Here is a tiny trained network, its code and every weight. The questions are about switching its units off for an input and a class, where a switched-off unit gives its printed mean instead of its output.

import numpy as np


def w(rows, s, z=0):
    codes = np.array(rows[::2]) - 128.0
    scale = np.full(codes.shape[1], s)
    scale[-1] = z or s
    return codes * scale


def f(y):
    return np.maximum(y, 0)


def log_softmax(a):
    a = a - a.max(-1, keepdims=True)
    return a - np.log(np.exp(a).sum(-1, keepdims=True))


def net(x, mask):
    res = np.array(x, float).reshape(1, 5) / 4 @ E
    y = f(res @ A[0][:, :-1].T + A[0][:, -1])
    res = res + np.where(mask, y, B[0][:, -1]) @ B[0][:, :-1]
    return log_softmax(res[-1] @ U[:, :-1].T + U[:, -1])


A, B = {}, {}
E = w([
[156,176,32,51,79,52,176],'x0',
[190,61,140,179,36,103,242],'x1',
[111,116,130,131,110,109,114],'x2',
[210,55,254,145,234,17,41],'x3',
[133,139,127,132,134,129,132],'x4',
],0.0089)
A[0] = w([
[57,93,152,139,36,182,143,253],'neuron 0',
[185,123,128,179,79,49,182,104],'neuron 1',
[155,112,148,95,194,48,34,91],'neuron 2',
[189,195,61,25,134,75,97,176],'neuron 3',
[210,63,114,5,133,70,194,141],'neuron 4',
[2,157,76,115,199,136,141,145],'neuron 5',
[146,156,25,215,73,108,195,64],'neuron 6',
[176,84,231,150,191,73,200,118],'neuron 7',
],0.0079,0.0038)
B[0] = w([
[168,203,117,127,182,179,200,237],'neuron 0',
[67,138,113,206,120,208,131,204],'neuron 1',
[179,200,176,170,142,97,40,255],'neuron 2',
[110,216,150,90,105,56,116,230],'neuron 3',
[41,176,2,136,151,106,174,215],'neuron 4',
[97,137,111,92,176,132,107,213],'neuron 5',
[77,36,144,97,101,252,166,237],'neuron 6',
[77,63,195,232,122,107,113,235],'neuron 7',
],0.0098,0.0093)
U = w([
[69,152,69,216,244,148,75,248],'0',
[196,123,176,182,124,178,164,252],'1',
[187,120,178,158,186,133,27,72],'2',
[137,50,222,199,107,84,146,14],'3',
[109,180,171,30,128,113,115,94],'4',
[141,118,94,148,86,150,154,2],'5',
[191,212,167,145,123,54,81,100],'6',
],0.011,0.0039)

Each question gives the input, the list of numbers given to net, and the class t.
The units are the neurons (one row each of A and B). Each row of codes is followed by its name. A weight is (code - 128) times the scale printed after its matrix; where a second scale follows, it is the last column's (A, B and U).
mask holds one flag per neuron, in row order. A switched-off neuron (its flag False) gives its mean, the last column of its row in B, instead of its output. The means were averaged over made-up inputs and are rounded, as every weight is.
A unit's drop is (log p(t) with every unit on - log p(t) with that unit switched off) / (log p(t) with every unit on - log p(t) with every unit switched off).
The circuit of an input: a set's keep is (log p(t) with only the set's units on - log p(t) with every unit switched off) / (log p(t) with every unit on - log p(t) with every unit switched off). Starting from all 8 units, units are removed one at a time, each time the one whose removal leaves the highest keep (on an exact tie, the one counted first), for as long as the keep stays at least 0.8.
circuit, biggest first: the units of the circuit, biggest drop first
most important unit: the unit with the biggest drop
k most important neurons: the k neurons with the biggest drops, biggest first
input [-7,2,5,4,-7], class 3: circuit, biggest first => [neuron 7]
input [-7,-7,-7,2,3], class 2: circuit, biggest first => [neuron 4; neuron 2]
input [-8,4,-7,-3,0], class 1: circuit, biggest first => [neuron 4; neuron 0]
input [5,-3,1,1,-1], class 6: circuit, biggest first => [neuron 6; neuron 3]
input [-8,-8,-1,1,-4], class 2: circuit, biggest first => [neuron 4; neuron 2]
input [7,-4,6,2,1], class 6: circuit, biggest first => [neuron 6; neuron 3]
input [-8,-3,-2,2,-1], class 2: circuit, biggest first => [neuron 4; neuron 1]
input [5,0,-1,-3,5], class 4: circuit, biggest first => [neuron 3; neuron 7]
input [2,-2,-5,0,8], class 4: 2 most important neurons => [neuron 2; neuron 7]
input [3,5,-6,-1,-3], class 5: circuit, biggest first => [neuron 2; neuron 6; neuron 4]
input [4,-1,-6,1,-8], class 6: circuit, biggest first => [neuron 6; neuron 3]
input [3,4,-8,0,7], class 5: 2 most important neurons => [neuron 2; neuron 5]
input [3,1,1,-3,2], class 5: circuit, biggest first => [neuron 2; neuron 6]
input [-2,2,-2,-1,-5], class 1: circuit, biggest first => [neuron 4; neuron 5]
input [-3,-2,6,1,6], class 2: 2 most important neurons => [neuron 4; neuron 1]
input [3,2,-5,0,-7], class 5: 3 most important neurons => [neuron 2; neuron 5; neuron 7]
input [7,-5,7,-2,6], class 4: most important neuron => [neuron 3]
input [-2,7,-7,2,0], class 3: 2 most important neurons => [neuron 7; neuron 5]
input [0,3,-2,-4,-7], class 1: 2 most important neurons => [neuron 4; neuron 0]
input [8,-1,-6,-2,7], class 4: most important neuron => [neuron 3]
input [3,0,7,-4,5], class 4: circuit, biggest first => [neuron 7; neuron 1]
input [4,4,3,0,-2], class 5: 4 most important neurons => [neuron 2; neuron 5; neuron 6; neuron 7]
input [2,6,1,7,6], class 0: 3 most important neurons => [neuron 4; neuron 1; neuron 6]
input [6,0,1,-7,0], class 4: 4 most important neurons => [neuron 3; neuron 7; neuron 5; neuron 1]
input [3,1,-8,8,0], class 0: 2 most important neurons => [neuron 4; neuron 7]
input [3,3,1,-3,0], class 5: 3 most important neurons => [neuron 2; neuron 6; neuron 7]
input [-2,-2,1,6,-1], class 2: most important unit => neuron 2
input [1,-2,0,-4,-8], class 4: 3 most important neurons => [neuron 7; neuron 1; neuron 4]
input [5,6,-3,8,0], class 0: 2 most important neurons => [neuron 4; neuron 1]
